Here is a tiny trained network, its code and every weight. The questions are about switching its units off for an input and a target symbol, where a switched-off unit gives its printed mean instead of its output.

import numpy as np


def w(rows, s, z=0):
    codes = np.array(rows[::2]) - 128.0
    scale = np.full(codes.shape[1], s)
    scale[-1] = z or s
    return codes * scale


def norm(h):
    return h / np.sqrt((h * h).mean(-1, keepdims=True) + 1e-5)


def f(y):
    return np.maximum(y, 0)


def softmax(a):
    e = np.exp(a - a.max(-1, keepdims=True))
    return e / e.sum(-1, keepdims=True)


def log_softmax(a):
    a = a - a.max(-1, keepdims=True)
    return a - np.log(np.exp(a).sum(-1, keepdims=True))


def net(x, mask):
    ids = ['Γαεζμξστψ'.index(c) for c in x.split()]
    T = len(ids)
    res = E[ids] + P[:T]
    r = norm(res)
    for j in range(2):
        rows = slice(2 * j, 2 * j + 2)
        q, k, v = (r @ M[0][rows].T for M in (Q, K, V))
        z = softmax(np.where(np.tri(T) > 0, q @ k.T / 2**0.5, -1e9)) @ v
        o = O[0][rows]
        res = res + np.where(mask[j], z, o[:, -1]) @ o[:, :-1]
    y = f(norm(res) @ A[0][:, :-1].T + A[0][:, -1])
    res = res + np.where(mask[2:6], y, B[0][:, -1]) @ B[0][:, :-1]
    return log_softmax(norm(res)[-1] @ U[:, :-1].T + U[:, -1])


Q, K, V, O, A, B = {}, {}, {}, {}, {}, {}
E = w([
[80,128,167,142],'Γ',
[189,134,77,210],'α',
[79,133,176,154],'ε',
[188,157,130,68],'ζ',
[164,132,153,96],'μ',
[86,145,137,106],'ξ',
[128,131,115,4],'σ',
[100,111,99,141],'τ',
[128,202,141,139],'ψ',
],0.02)
P = w([
[155,74,166,133],'0',
[144,88,137,129],'1',
[109,103,115,118],'2',
[90,119,78,109],'3',
[49,136,46,114],'4',
[49,153,26,119],'5',
[50,159,2,136],'6',
],0.0063)
Q[0] = w([
[87,102,65,164],'head 1',
[4,209,75,211],'head 1',
[116,162,160,121],'head 2',
[100,189,129,117],'head 2',
],0.024)
K[0] = w([
[121,137,60,250],'head 1',
[11,239,10,222],'head 1',
[87,222,108,86],'head 2',
[110,152,48,78],'head 2',
],0.013)
V[0] = w([
[203,245,218,112],'head 1',
[79,189,148,193],'head 1',
[87,140,120,243],'head 2',
[64,159,56,99],'head 2',
],0.012)
O[0] = w([
[44,235,82,84,157],'head 1',
[193,172,64,164,111],'head 1',
[220,166,86,98,1],'head 2',
[92,158,244,181,186],'head 2',
],0.011,0.0059)
A[0] = w([
[98,69,55,174,7],'neuron 1',
[92,93,106,170,167],'neuron 2',
[153,113,181,4,192],'neuron 3',
[145,146,182,149,195],'neuron 4',
],0.025,0.0021)
B[0] = w([
[14,121,172,215,188],'neuron 1',
[148,191,225,79,211],'neuron 2',
[97,5,39,56,254],'neuron 3',
[180,138,74,85,206],'neuron 4',
],0.016,0.008)
U = w([
[195,146,67,148,173],'Γ',
[94,253,71,134,17],'α',
[211,160,162,67,93],'ε',
[130,145,191,138,3],'ζ',
[215,17,164,163,91],'μ',
[79,97,159,249,105],'ξ',
[158,102,54,240,154],'σ',
[49,113,142,121,137],'τ',
[132,60,76,75,244],'ψ',
],0.011,0.0026)

Each question gives the input, a string of symbols that net reads in full, and the target symbol t.
The units are the heads (2 rows each of Q, K, V and O) and the neurons (one row each of A and B). Each row of codes is followed by its name. A weight is (code - 128) times the scale printed after its matrix; where a second scale follows, it is the last column's (O, A, B and U).
mask holds one flag per unit, heads first, then neurons. A switched-off unit (its flag False) gives its mean, the last column of its rows in O or B, instead of its output. The means were averaged over made-up inputs and are rounded, as every weight is.
A unit's drop is (log p(t) with every unit on - log p(t) with that unit switched off) / (log p(t) with every unit on - log p(t) with every unit switched off).
The circuit of an input: a set's keep is (log p(t) with only the set's units on - log p(t) with every unit switched off) / (log p(t) with every unit on - log p(t) with every unit switched off). Starting from all 6 units, units are removed one at a time, each time the one whose removal leaves the highest keep (on an exact tie, the one counted first), for as long as the keep stays at least 0.8.
units of the circuit, in order: the units of the circuit, biggest drop first
unit that matters most: the unit with the biggest drop
top k neurons: the k neurons with the biggest drops, biggest first
which heads matter: for each layer, one digit per head in row order, 1 if its drop is at least 0.15 and else 0, layers parted by /
drop when u is switched off: that unit's drop, to one decimal
input Γ Γ Γ ξ, target ε: top 3 neurons => neuron 4; neuron 3; neuron 1
input μ τ μ ε ξ, target ε: units of the circuit, in order => head 2; neuron 4; head 1; neuron 3
input τ σ μ ζ τ, target ξ: which heads matter => 00
input ε ε α τ, target μ: which heads matter => 11
input ε τ ε ξ, target μ: which heads matter => 10
input Γ μ ε, target ξ: top 2 neurons => neuron 1; neuron 3
input ε ε ε, target Γ: units of the circuit, in order => head 2; head 1
input ζ Γ μ ψ μ ξ, target α: top 2 neurons => neuron 3; neuron 1
input σ τ μ τ ε, target μ: top neuron => neuron 4
input ε α Γ ε μ Γ, target ξ: which heads matter => 10
input α α ψ, target α: which heads matter => 10
input ε μ Γ, target ξ: which heads matter => 11
input Γ Γ μ α α ε, target Γ: units of the circuit, in order => head 2; head 1; neuron 3; neuron 4
input ε μ μ ε ε ψ ξ, target α: which heads matter => 00
input ξ μ τ Γ, target μ: which heads matter => 10
input σ Γ ε ψ Γ, target α: top 2 neurons => neuron 3; neuron 1
input μ ζ ξ Γ Γ, target ε: top 2 neurons => neuron 4; neuron 2
input ε ψ μ ξ τ ξ ε, target μ: which heads matter => 11
input ε Γ Γ, target Γ: unit that matters most => head 2
input ψ τ Γ Γ, target μ: unit that matters most => head 1
input ψ ξ ψ Γ, target α: drop when head 1 is switched off => 0.4
